Below is a small trained network, with its code and all its weights. Each question gives an input and a class and asks what happens when units are switched off, that is, made to give their printed mean instead of their output.

import numpy as np


def w(rows, s, z=0):
    codes = np.array(rows[::2]) - 128.0
    scale = np.full(codes.shape[1], s)
    scale[-1] = z or s
    return codes * scale


def f(y):
    return np.maximum(y, 0)


def log_softmax(a):
    a = a - a.max(-1, keepdims=True)
    return a - np.log(np.exp(a).sum(-1, keepdims=True))


def net(x, mask):
    res = np.array(x, float).reshape(1, 4) / 4 @ E
    y = f(res @ A[0][:, :-1].T + A[0][:, -1])
    res = res + np.where(mask, y, B[0][:, -1]) @ B[0][:, :-1]
    return log_softmax(res[-1] @ U[:, :-1].T + U[:, -1])


A, B = {}, {}
E = w([
[48,202,199,117,136,78,127,114],'x0',
[98,173,22,132,136,100,125,122],'x1',
[173,172,146,250,137,110,128,126],'x2',
[105,195,125,129,133,239,128,125],'x3',
],0.011)
A[0] = w([
[110,183,142,125,119,239,130,130,66],'neuron 1',
[141,79,132,125,120,17,125,133,34],'neuron 2',
[83,168,171,117,132,96,122,115,93],'neuron 3',
[119,161,123,131,130,194,125,130,27],'neuron 4',
[152,105,107,132,130,157,125,137,82],'neuron 5',
[188,61,69,147,123,172,132,138,107],'neuron 6',
[112,103,117,58,131,141,126,128,84],'neuron 7',
[159,77,252,122,124,159,128,129,4],'neuron 8',
[155,143,134,154,137,123,127,132,72],'neuron 9',
[129,129,131,88,132,121,133,123,58],'neuron 10',
[148,139,143,217,128,126,124,127,83],'neuron 11',
[96,183,10,131,127,75,127,126,2],'neuron 12',
[74,190,185,113,127,75,132,140,96],'neuron 13',
[166,97,117,131,136,147,119,114,109],'neuron 14',
[101,101,130,37,119,152,126,126,93],'neuron 15',
[159,158,144,216,123,123,131,124,74],'neuron 16',
[145,89,141,124,127,72,132,127,58],'neuron 17',
[107,111,126,108,132,129,130,132,48],'neuron 18',
],0.029,0.0072)
B[0] = w([
[127,129,121,130,215,111,128,85,235],'neuron 1',
[129,134,130,132,222,104,128,89,241],'neuron 2',
[133,120,140,130,71,118,125,80,219],'neuron 3',
[134,120,140,133,183,124,127,102,181],'neuron 4',
[119,130,124,124,100,125,124,94,169],'neuron 5',
[127,132,134,131,52,119,130,52,243],'neuron 6',
[136,130,130,132,118,79,127,180,211],'neuron 7',
[127,130,124,128,130,254,127,167,246],'neuron 8',
[139,135,136,131,118,108,127,154,161],'neuron 9',
[122,124,130,127,119,107,127,146,157],'neuron 10',
[123,128,124,124,115,81,132,188,220],'neuron 11',
[129,126,131,126,135,238,129,174,247],'neuron 12',
[129,129,117,132,56,113,132,60,254],'neuron 13',
[127,122,125,133,100,129,128,98,175],'neuron 14',
[126,131,129,121,107,72,130,200,240],'neuron 15',
[127,125,128,114,114,73,125,189,229],'neuron 16',
[125,124,124,128,186,113,128,108,192],'neuron 17',
[131,131,122,142,122,111,128,150,152],'neuron 18',
],0.046,0.022)
U = w([
[133,143,119,161,23,109,138,41,252],'0',
[136,153,115,135,97,41,142,231,132],'1',
[134,145,116,163,236,99,131,72,27],'2',
[135,147,114,148,104,255,138,175,75],'3',
],0.006,0.0015)

Each question gives the input, the list of numbers given to net, and the class t.
The units are the neurons (one row each of A and B). Each row of codes is followed by its name. A weight is (code - 128) times the scale printed after its matrix; where a second scale follows, it is the last column's (A, B and U).
mask holds one flag per neuron, in row order. A switched-off neuron (its flag False) gives its mean, the last column of its row in B, instead of its output. The means were averaged over made-up inputs and are rounded, as every weight is.
A unit's drop is (log p(t) with every unit on - log p(t) with that unit switched off) / (log p(t) with every unit on - log p(t) with every unit switched off).
The circuit of an input: a set's keep is (log p(t) with only the set's units on - log p(t) with every unit switched off) / (log p(t) with every unit on - log p(t) with every unit switched off). Starting from the 12 units with the biggest drops (on a tie, the unit counted first), units are removed one at a time, each time the one whose removal leaves the highest keep (on an exact tie, the one counted first), for as long as the keep stays at least 0.8.
units of the circuit, in order: the units of the circuit, biggest drop first
most important unit: the unit with the biggest drop
k most important neurons: the k neurons with the biggest drops, biggest first
drop of u: that unit's drop, to one decimal
input [6,4,6,-7], class 2: most important unit	neuron 2
input [1,-4,5,6], class 2: 2 most important neurons	[neuron 1; neuron 15]
input [-1,8,6,-8], class 2: 3 most important neurons	[neuron 2; neuron 8; neuron 17]
input [0,-5,6,3], class 1: 3 most important neurons	[neuron 16; neuron 11; neuron 12]
input [5,6,6,2], class 1: 2 most important neurons	[neuron 8; neuron 16]
input [5,0,-6,5], class 1: 3 most important neurons	[neuron 15; neuron 6; neuron 7]
input [1,-6,6,3], class 1: 3 most important neurons	[neuron 16; neuron 11; neuron 12]
input [-6,-5,-7,5], class 1: 2 most important neurons	[neuron 15; neuron 7]
input [5,-7,0,2], class 3: 2 most important neurons	[neuron 8; neuron 6]
input [-5,7,2,5], class 3: 3 most important neurons	[neuron 12; neuron 13; neuron 2]
input [-3,-6,5,6], class 2: 3 most important neurons	[neuron 1; neuron 12; neuron 15]
input [-4,-8,-8,2], class 1: 3 most important neurons	[neuron 15; neuron 7; neuron 12]
input [4,5,8,7], class 1: 3 most important neurons	[neuron 16; neuron 11; neuron 2]
input [6,8,-7,5], class 3: 4 most important neurons	[neuron 12; neuron 16; neuron 11; neuron 6]
input [0,-6,2,-4], class 3: units of the circuit, in order	[neuron 8]
input [3,-2,0,6], class 2: drop of neuron 1	0.5
input [-3,-4,-3,-3], class 3: drop of neuron 13	1.7
input [-3,-8,6,7], class 3: drop of neuron 15	0.2
